Here is a tiny trained network, its code and every weight. The questions are about switching its units off for an input and a class, where a switched-off unit gives its printed mean instead of its output.

import numpy as np


def w(rows, s, z=0):
    codes = np.array(rows[::2]) - 128.0
    scale = np.full(codes.shape[1], s)
    scale[-1] = z or s
    return codes * scale


def f(y):
    return np.maximum(y, 0)


def log_softmax(a):
    a = a - a.max(-1, keepdims=True)
    return a - np.log(np.exp(a).sum(-1, keepdims=True))


def net(x, mask):
    res = np.array(x, float).reshape(1, 4) / 4 @ E
    y = f(res @ A[0][:, :-1].T + A[0][:, -1])
    res = res + np.where(mask, y, B[0][:, -1]) @ B[0][:, :-1]
    return log_softmax(res[-1] @ U[:, :-1].T + U[:, -1])


A, B = {}, {}
E = w([
[107,155,99,162,168,91,137,197,235,132],'x0',
[170,184,83,189,152,157,212,113,98,144],'x1',
[117,242,184,148,106,79,92,129,96,193],'x2',
[253,148,160,159,186,86,84,120,134,99],'x3',
],0.013)
A[0] = w([
[195,166,119,159,202,96,77,136,124,73,99],'neuron 0',
[64,181,105,61,103,161,204,109,170,152,12],'neuron 1',
[137,125,40,117,213,180,129,249,179,110,181],'neuron 2',
[171,170,86,175,115,143,242,173,78,127,27],'neuron 3',
[141,186,131,185,62,71,108,141,149,233,8],'neuron 4',
[107,170,105,149,96,117,156,191,203,130,252],'neuron 5',
[153,77,49,133,143,133,154,95,184,122,14],'neuron 6',
],0.011,0.0039)
B[0] = w([
[95,126,97,105,133,91,108,123,72,238,240],'neuron 0',
[152,112,79,165,212,105,33,105,118,174,196],'neuron 1',
[149,132,208,123,126,121,121,113,91,119,253],'neuron 2',
[102,153,183,38,76,11,80,125,139,149,219],'neuron 3',
[72,142,175,125,155,117,187,43,87,45,222],'neuron 4',
[190,75,139,146,90,165,103,126,150,175,239],'neuron 5',
[89,101,138,112,169,61,164,42,122,126,192],'neuron 6',
],0.011,0.014)
U = w([
[80,90,191,107,207,94,162,63,102,18,2],'0',
[106,107,167,33,32,56,50,195,168,89,219],'1',
[135,109,55,147,180,120,76,129,105,223,54],'2',
[180,88,184,138,1,141,112,95,118,142,228],'3',
[191,145,123,111,99,138,126,130,173,119,205],'4',
[186,175,76,201,96,230,177,202,177,71,75],'5',
[122,178,78,199,127,225,185,199,173,46,76],'6',
],0.0083,0.007)

Each question gives the input, the list of numbers given to net, and the class t.
The units are the neurons (one row each of A and B). Each row of codes is followed by its name. A weight is (code - 128) times the scale printed after its matrix; where a second scale follows, it is the last column's (A, B and U).
mask holds one flag per neuron, in row order. A switched-off neuron (its flag False) gives its mean, the last column of its row in B, instead of its output. The means were averaged over made-up inputs and are rounded, as every weight is.
A unit's drop is (log p(t) with every unit on - log p(t) with that unit switched off) / (log p(t) with every unit on - log p(t) with every unit switched off).
The circuit of an input: a set's keep is (log p(t) with only the set's units on - log p(t) with every unit switched off) / (log p(t) with every unit on - log p(t) with every unit switched off). Starting from all 7 units, units are removed one at a time, each time the one whose removal leaves the highest keep (on an exact tie, the one counted first), for as long as the keep stays at least 0.8.
units of the circuit, in order: the units of the circuit, biggest drop first
unit that matters most: the unit with the biggest drop
top k neurons: the k neurons with the biggest drops, biggest first
drop of u: that unit's drop, to one decimal
input [-6,0,7,-8], class 2: units of the circuit, in order : neuron 1
input [7,-6,-1,3], class 3: top 3 neurons : neuron 3; neuron 5; neuron 2
input [-2,-4,4,7], class 2: top 2 neurons : neuron 0; neuron 3
input [-3,4,6,-1], class 0: top 2 neurons : neuron 4; neuron 5
input [-6,4,4,7], class 2: top 2 neurons : neuron 0; neuron 2
input [8,-6,0,-4], class 3: units of the circuit, in order : neuron 5; neuron 3
input [-3,2,4,1], class 0: top 3 neurons : neuron 5; neuron 4; neuron 0
input [-4,-1,5,-4], class 0: units of the circuit, in order : neuron 5; neuron 4
input [4,-3,1,1], class 3: units of the circuit, in order : neuron 3; neuron 5; neuron 1
input [-5,2,-3,6], class 2: units of the circuit, in order : neuron 0; neuron 2
input [7,-1,-5,-7], class 2: top 3 neurons : neuron 1; neuron 4; neuron 5
input [3,5,2,-4], class 1: top 2 neurons : neuron 3; neuron 0
input [-4,5,6,8], class 2: top 2 neurons : neuron 0; neuron 2
input [6,-5,2,-4], class 3: unit that matters most : neuron 5
input [-2,-4,-1,6], class 2: units of the circuit, in order : neuron 3; neuron 0
input [5,-2,-1,4], class 3: top 4 neurons : neuron 1; neuron 2; neuron 3; neuron 5
input [8,-5,-5,0], class 3: units of the circuit, in order : neuron 5; neuron 2
input [7,-3,5,-5], class 3: top 4 neurons : neuron 5; neuron 0; neuron 4; neuron 6
input [-5,-2,8,-1], class 0: drop of neuron 4 : 0.4
input [-7,5,8,-1], class 0: drop of neuron 4 : 0.8
